Here is a tiny trained network, its code and every weight. The questions are about switching its units off for an input and a class, where a switched-off unit gives its printed mean instead of its output.

import numpy as np


def w(rows, s, z=0):
    codes = np.array(rows[::2]) - 128.0
    scale = np.full(codes.shape[1], s)
    scale[-1] = z or s
    return codes * scale


def f(y):
    return y / 2 * (1 + np.tanh(0.7978845608 * (y + 0.044715 * y**3)))


def log_softmax(a):
    a = a - a.max(-1, keepdims=True)
    return a - np.log(np.exp(a).sum(-1, keepdims=True))


def net(x, mask):
    res = np.array(x, float).reshape(1, 4) / 4 @ E
    y = f(res @ A[0][:, :-1].T + A[0][:, -1])
    res = res + np.where(mask, y, B[0][:, -1]) @ B[0][:, :-1]
    return log_softmax(res[-1] @ U[:, :-1].T + U[:, -1])


A, B = {}, {}
E = w([
[76,151,107,170,85,150,135,149,110,82],'x0',
[134,7,216,214,14,93,63,152,214,129],'x1',
[208,247,141,21,51,40,163,177,113,2],'x2',
[71,87,119,81,134,121,118,150,118,104],'x3',
],0.011)
A[0] = w([
[178,47,162,126,46,42,66,158,216,83,122],'neuron 0',
[125,203,174,39,123,66,148,110,90,103,141],'neuron 1',
[98,157,10,142,253,162,161,80,56,163,180],'neuron 2',
[121,71,182,169,41,72,96,201,119,184,127],'neuron 3',
[156,143,132,57,92,92,161,131,147,199,153],'neuron 4',
[115,96,146,188,151,231,132,141,2,161,218],'neuron 5',
[75,119,104,169,169,180,73,69,157,190,254],'neuron 6',
[143,194,47,81,221,171,170,98,64,108,239],'neuron 7',
[216,140,117,92,57,66,161,136,63,30,152],'neuron 8',
[90,43,119,230,140,141,76,125,141,137,166],'neuron 9',
],0.008,0.0072)
B[0] = w([
[149,171,129,121,58,59,93,167,196,107,232],'neuron 0',
[139,107,150,108,88,155,187,188,104,94,203],'neuron 1',
[86,154,96,87,238,203,131,158,145,71,245],'neuron 2',
[188,142,150,139,6,60,93,121,195,113,206],'neuron 3',
[63,129,111,92,92,145,164,190,183,102,157],'neuron 4',
[57,156,150,179,199,130,98,147,137,135,207],'neuron 5',
[29,51,170,238,221,115,96,155,194,139,233],'neuron 6',
[36,117,84,82,140,205,162,113,22,208,251],'neuron 7',
[196,194,132,2,56,148,173,194,113,134,230],'neuron 8',
[132,74,120,205,142,90,55,79,158,194,220],'neuron 9',
],0.0095,0.018)
U = w([
[62,127,98,187,236,160,106,121,121,168,254],'0',
[138,169,84,125,105,156,224,155,61,127,139],'1',
[123,73,201,213,119,58,2,74,151,221,34],'2',
[224,188,108,164,79,40,109,165,166,19,62],'3',
],0.0094,0.0028)

Each question gives the input, the list of numbers given to net, and the class t.
The units are the neurons (one row each of A and B). Each row of codes is followed by its name. A weight is (code - 128) times the scale printed after its matrix; where a second scale follows, it is the last column's (A, B and U).
mask holds one flag per neuron, in row order. A switched-off neuron (its flag False) gives its mean, the last column of its row in B, instead of its output. The means were averaged over made-up inputs and are rounded, as every weight is.
A unit's drop is (log p(t) with every unit on - log p(t) with that unit switched off) / (log p(t) with every unit on - log p(t) with every unit switched off).
The circuit of an input: a set's keep is (log p(t) with only the set's units on - log p(t) with every unit switched off) / (log p(t) with every unit on - log p(t) with every unit switched off). Starting from all 10 units, units are removed one at a time, each time the one whose removal leaves the highest keep (on an exact tie, the one counted first), for as long as the keep stays at least 0.8.
units of the circuit, in order: the units of the circuit, biggest drop first
top k neurons: the k neurons with the biggest drops, biggest first
drop when u is switched off: that unit's drop, to one decimal
input [-1,2,3,1], class 3: top neuron => neuron 7
input [-7,1,0,3], class 2: top 2 neurons => neuron 8; neuron 2
input [8,0,6,-8], class 1: top 2 neurons => neuron 3; neuron 0
input [-2,8,1,-6], class 3: top 3 neurons => neuron 0; neuron 6; neuron 7
input [1,4,1,2], class 3: top 2 neurons => neuron 6; neuron 7
input [7,-6,1,-1], class 1: top 3 neurons => neuron 6; neuron 9; neuron 1
input [4,4,1,5], class 3: top 2 neurons => neuron 6; neuron 7
input [-1,1,-7,-2], class 2: top 2 neurons => neuron 9; neuron 7
input [6,-5,1,3], class 1: top 2 neurons => neuron 6; neuron 9
input [8,5,1,-3], class 3: top 2 neurons => neuron 6; neuron 7
input [-5,-8,1,-7], class 1: top 3 neurons => neuron 6; neuron 9; neuron 1
input [1,8,2,-8], class 3: drop when neuron 9 is switched off => 0.0
input [4,3,0,0], class 2: drop when neuron 1 is switched off => 0.1
input [-3,2,1,-6], class 3: units of the circuit, in order => neuron 7
input [8,-4,1,-3], class 1: drop when neuron 9 is switched off => 0.4
